Below are the code and all the weights of a small trained network. Each question names an input and a class and asks about switching units off, where a switched-off unit gives its printed mean instead of its output.

import numpy as np


def w(rows, s, z=0):
    codes = np.array(rows[::2]) - 128.0
    scale = np.full(codes.shape[1], s)
    scale[-1] = z or s
    return codes * scale


def norm(h):
    return h / np.sqrt((h * h).mean(-1, keepdims=True) + 1e-5)


def f(y):
    return np.maximum(y, 0)


def log_softmax(a):
    a = a - a.max(-1, keepdims=True)
    return a - np.log(np.exp(a).sum(-1, keepdims=True))


def net(x, mask):
    res = np.array(x, float).reshape(1, 8) / 4 @ E
    u = 0
    for l in range(3):
        y = f(norm(res) @ A[l][:, :-1].T + A[l][:, -1])
        res = res + np.where(mask[u : u + 5], y, B[l][:, -1]) @ B[l][:, :-1]
        u += 5
    return log_softmax(norm(res)[-1] @ U[:, :-1].T + U[:, -1])


A, B = {}, {}
E = w([
[101,98,164,118,113,202,77,170,107],'x0',
[80,93,82,82,116,50,43,121,145],'x1',
[115,106,144,162,154,124,133,144,108],'x2',
[120,134,139,145,127,117,134,134,112],'x3',
[160,86,90,170,42,138,141,123,94],'x4',
[115,54,137,103,135,98,171,156,183],'x5',
[134,116,115,120,142,119,122,110,129],'x6',
[167,128,138,2,106,131,108,183,84],'x7',
],0.0086)
A[0] = w([
[51,14,143,115,101,96,244,172,209,123],'L0N1',
[115,243,113,181,103,153,32,38,2,200],'L0N2',
[55,124,119,94,50,30,76,112,138,42],'L0N3',
[84,68,36,161,90,122,109,81,65,194],'L0N4',
[192,159,98,157,103,192,157,91,157,1],'L0N5',
],0.0065,0.0026)
B[0] = w([
[67,169,96,121,26,230,159,55,115,237],'L0N1',
[71,30,84,126,61,182,199,98,177,254],'L0N2',
[185,80,155,176,108,178,243,247,175,201],'L0N3',
[183,2,114,142,153,23,118,93,181,209],'L0N4',
[166,91,128,10,145,86,210,138,204,164],'L0N5',
],0.0058,0.0062)
A[1] = w([
[94,120,100,149,153,137,159,158,94,78],'L1N1',
[236,149,163,78,81,104,116,183,26,112],'L1N2',
[71,211,163,95,221,125,95,131,164,250],'L1N3',
[119,76,233,141,48,188,39,135,87,36],'L1N4',
[177,236,131,249,210,1,152,82,123,162],'L1N5',
],0.0063,0.0024)
B[1] = w([
[74,60,106,130,111,133,145,162,135,149],'L1N1',
[99,192,58,172,184,117,173,148,117,241],'L1N2',
[189,111,159,107,2,64,190,85,29,254],'L1N3',
[110,184,231,110,76,113,79,123,143,241],'L1N4',
[50,129,201,87,104,89,136,72,212,209],'L1N5',
],0.0089,0.0031)
A[2] = w([
[162,109,71,81,124,123,72,254,42,170],'L2N1',
[139,80,112,140,153,76,53,176,146,4],'L2N2',
[98,105,82,97,162,104,120,167,133,178],'L2N3',
[155,144,107,58,171,127,127,205,71,127],'L2N4',
[155,118,35,80,163,194,75,75,125,80],'L2N5',
],0.0085,0.0012)
B[2] = w([
[164,104,99,126,193,99,142,72,234,255],'L2N1',
[149,118,236,96,134,113,87,254,166,170],'L2N2',
[116,117,77,105,142,94,118,174,160,182],'L2N3',
[77,136,62,138,194,82,127,41,198,227],'L2N4',
[110,79,94,99,91,164,158,136,181,157],'L2N5',
],0.0089,0.004)
U = w([
[72,75,112,95,86,169,144,102,117,171],'0',
[194,50,191,94,99,82,136,75,49,252],'1',
[25,168,44,254,252,145,92,90,231,47],'2',
[140,137,215,122,96,120,72,114,152,133],'3',
[109,138,131,185,127,137,120,182,173,95],'4',
[164,88,163,180,197,136,181,215,144,55],'5',
],0.0057,0.0014)

Each question gives the input, the list of numbers given to net, and the class t.
The units are the neurons (one row each of A and B). Each row of codes is followed by its name. A weight is (code - 128) times the scale printed after its matrix; where a second scale follows, it is the last column's (A, B and U).
mask holds one flag per neuron, layer by layer. A switched-off neuron (its flag False) gives its mean, the last column of its row in B, instead of its output. The means were averaged over made-up inputs and are rounded, as every weight is.
A unit's drop is (log p(t) with every unit on - log p(t) with that unit switched off) / (log p(t) with every unit on - log p(t) with every unit switched off).
The circuit of an input: a set's keep is (log p(t) with only the set's units on - log p(t) with every unit switched off) / (log p(t) with every unit on - log p(t) with every unit switched off). Starting from the 12 units with the biggest drops (on a tie, the unit counted first), units are removed one at a time, each time the one whose removal leaves the highest keep (on an exact tie, the one counted first), for as long as the keep stays at least 0.8.
circuit, biggest first: the units of the circuit, biggest drop first
k most important neurons: the k neurons with the biggest drops, biggest first
k most important neurons of layer l: the k neurons of layer l with the biggest drops, biggest first
drop of u: that unit's drop, to one decimal
input [2,-6,0,-7,-8,2,-8,-5], class 1: 3 most important neurons -> [L1N3 L0N2 L0N3]
input [0,3,4,4,-3,0,4,8], class 2: circuit, biggest first -> [L2N4 L1N2]
input [-5,-2,5,2,-7,-3,-7,-5], class 1: circuit, biggest first -> [L1N3 L0N3]
input [-8,-3,-7,2,-5,0,-4,-5], class 3: most important neuron of layer 1 -> [L1N5]
input [7,-7,8,1,-8,-2,7,-1], class 1: circuit, biggest first -> [L1N3 L0N3 L0N1]
input [7,4,-8,8,-7,0,-2,-2], class 1: circuit, biggest first -> [L1N3 L0N1]
input [-4,-2,0,-3,-6,2,-6,4], class 1: circuit, biggest first -> [L1N3 L0N3 L0N2]
input [-8,-8,1,7,2,4,0,8], class 2: 3 most important neurons -> [L1N2 L2N4 L0N2]
input [7,4,6,-6,0,-1,5,-6], class 3: 3 most important neurons of layer 2 -> [L2N2 L2N4 L2N1]
input [-6,6,3,-8,5,-4,-5,7], class 2: 2 most important neurons of layer 2 -> [L2N1 L2N4]
input [8,2,-3,-4,-7,-4,0,-4], class 3: 2 most important neurons of layer 1 -> [L1N4 L1N3]
input [-4,-5,-2,2,-8,2,-6,1], class 1: drop of L1N3 -> 0.7
input [5,2,6,-4,4,-1,-5,-1], class 3: drop of L1N4 -> 0.4
input [8,7,1,-7,-3,7,-5,8], class 2: drop of L2N2 -> -0.1
input [-1,8,-4,-8,6,-5,2,7], class 5: most important neuron of layer 2 -> [L2N2]
